Below is a small trained network, with its code and all its weights. Each question gives an input and a class and asks what happens when units are switched off, that is, made to give their printed mean instead of their output.

import numpy as np


def w(rows, s, z=0):
    codes = np.array(rows[::2]) - 128.0
    scale = np.full(codes.shape[1], s)
    scale[-1] = z or s
    return codes * scale


def f(y):
    return y / 2 * (1 + np.tanh(0.7978845608 * (y + 0.044715 * y**3)))


def log_softmax(a):
    a = a - a.max(-1, keepdims=True)
    return a - np.log(np.exp(a).sum(-1, keepdims=True))


def net(x, mask):
    res = np.array(x, float).reshape(1, 2) / 4 @ E
    y = f(res @ A[0][:, :-1].T + A[0][:, -1])
    res = res + np.where(mask, y, B[0][:, -1]) @ B[0][:, :-1]
    return log_softmax(res[-1] @ U[:, :-1].T + U[:, -1])


A, B = {}, {}
E = w([
[130,165,101,104,145,154,128,4,67,126,93,190],'x0',
[171,154,151,119,170,81,48,75,63,64,113,198],'x1',
],0.019)
A[0] = w([
[45,71,163,156,72,106,141,183,182,192,108,70,188],'neuron 1',
[109,89,129,179,127,76,83,180,129,103,146,98,254],'neuron 2',
[85,119,46,161,73,199,200,109,140,208,113,102,162],'neuron 3',
[205,136,192,143,204,75,75,71,77,103,152,172,157],'neuron 4',
[160,147,131,172,175,111,100,168,161,123,88,128,166],'neuron 5',
[118,187,52,109,181,170,119,54,87,112,134,181,198],'neuron 6',
[156,151,143,132,194,93,74,127,82,116,116,157,220],'neuron 7',
[92,102,137,132,88,154,165,152,157,247,166,66,200],'neuron 8',
],0.011,0.0036)
B[0] = w([
[229,98,60,106,45,158,215,213,159,184,110,115,252],'neuron 1',
[189,31,125,96,201,122,176,187,141,184,103,90,188],'neuron 2',
[53,177,91,129,158,183,109,234,140,157,191,57,224],'neuron 3',
[184,123,144,73,151,72,57,131,89,75,120,216,221],'neuron 4',
[86,70,147,185,176,110,99,197,79,161,140,159,149],'neuron 5',
[31,254,185,97,75,123,145,5,140,69,115,172,224],'neuron 6',
[118,97,145,112,216,155,121,85,41,101,48,212,192],'neuron 7',
[188,210,39,135,150,102,163,146,83,147,181,87,245],'neuron 8',
],0.0098,0.028)
U = w([
[103,67,89,225,53,137,139,122,129,198,70,181,168],'0',
[126,191,176,73,107,24,128,23,130,36,71,169,109],'1',
[145,47,255,128,221,109,122,160,107,65,96,126,255],'2',
[192,114,24,152,59,155,246,190,201,159,134,80,108],'3',
[99,207,221,156,22,191,179,72,240,85,92,122,70],'4',
[115,60,225,140,156,91,172,167,226,218,86,87,29],'5',
[77,217,79,122,151,112,130,114,158,137,189,44,74],'6',
],0.0074,0.00074)

Each question gives the input, the list of numbers given to net, and the class t.
The units are the neurons (one row each of A and B). Each row of codes is followed by its name. A weight is (code - 128) times the scale printed after its matrix; where a second scale follows, it is the last column's (A, B and U).
mask holds one flag per neuron, in row order. A switched-off neuron (its flag False) gives its mean, the last column of its row in B, instead of its output. The means were averaged over made-up inputs and are rounded, as every weight is.
A unit's drop is (log p(t) with every unit on - log p(t) with that unit switched off) / (log p(t) with every unit on - log p(t) with every unit switched off).
The circuit of an input: a set's keep is (log p(t) with only the set's units on - log p(t) with every unit switched off) / (log p(t) with every unit on - log p(t) with every unit switched off). Starting from all 8 units, units are removed one at a time, each time the one whose removal leaves the highest keep (on an exact tie, the one counted first), for as long as the keep stays at least 0.8.
units of the circuit, in order: the units of the circuit, biggest drop first
k most important neurons: the k neurons with the biggest drops, biggest first
drop when u is switched off: that unit's drop, to one decimal
input [6,-3], class 4: most important neuron	neuron 8
input [-2,6], class 2: 4 most important neurons	neuron 6; neuron 8; neuron 5; neuron 7
input [-4,2], class 5: units of the circuit, in order	neuron 8; neuron 1; neuron 4
input [8,-4], class 4: 2 most important neurons	neuron 6; neuron 8
input [8,-3], class 4: units of the circuit, in order	neuron 6; neuron 4
input [3,-1], class 4: 2 most important neurons	neuron 4; neuron 8
input [-1,3], class 2: 2 most important neurons	neuron 6; neuron 8
input [3,-2], class 6: 2 most important neurons	neuron 1; neuron 4
input [4,-5], class 6: 2 most important neurons	neuron 1; neuron 3
input [7,-2], class 1: 2 most important neurons	neuron 1; neuron 6
input [2,-2], class 6: 2 most important neurons	neuron 1; neuron 2
input [4,-2], class 4: 2 most important neurons	neuron 8; neuron 4
input [5,-4], class 6: drop when neuron 1 is switched off	0.3
input [7,-8], class 6: units of the circuit, in order	neuron 3
input [-5,3], class 2: drop when neuron 1 is switched off	0.2
input [4,-1], class 1: drop when neuron 1 is switched off	0.6
input [2,0], class 1: drop when neuron 6 is switched off	0.0
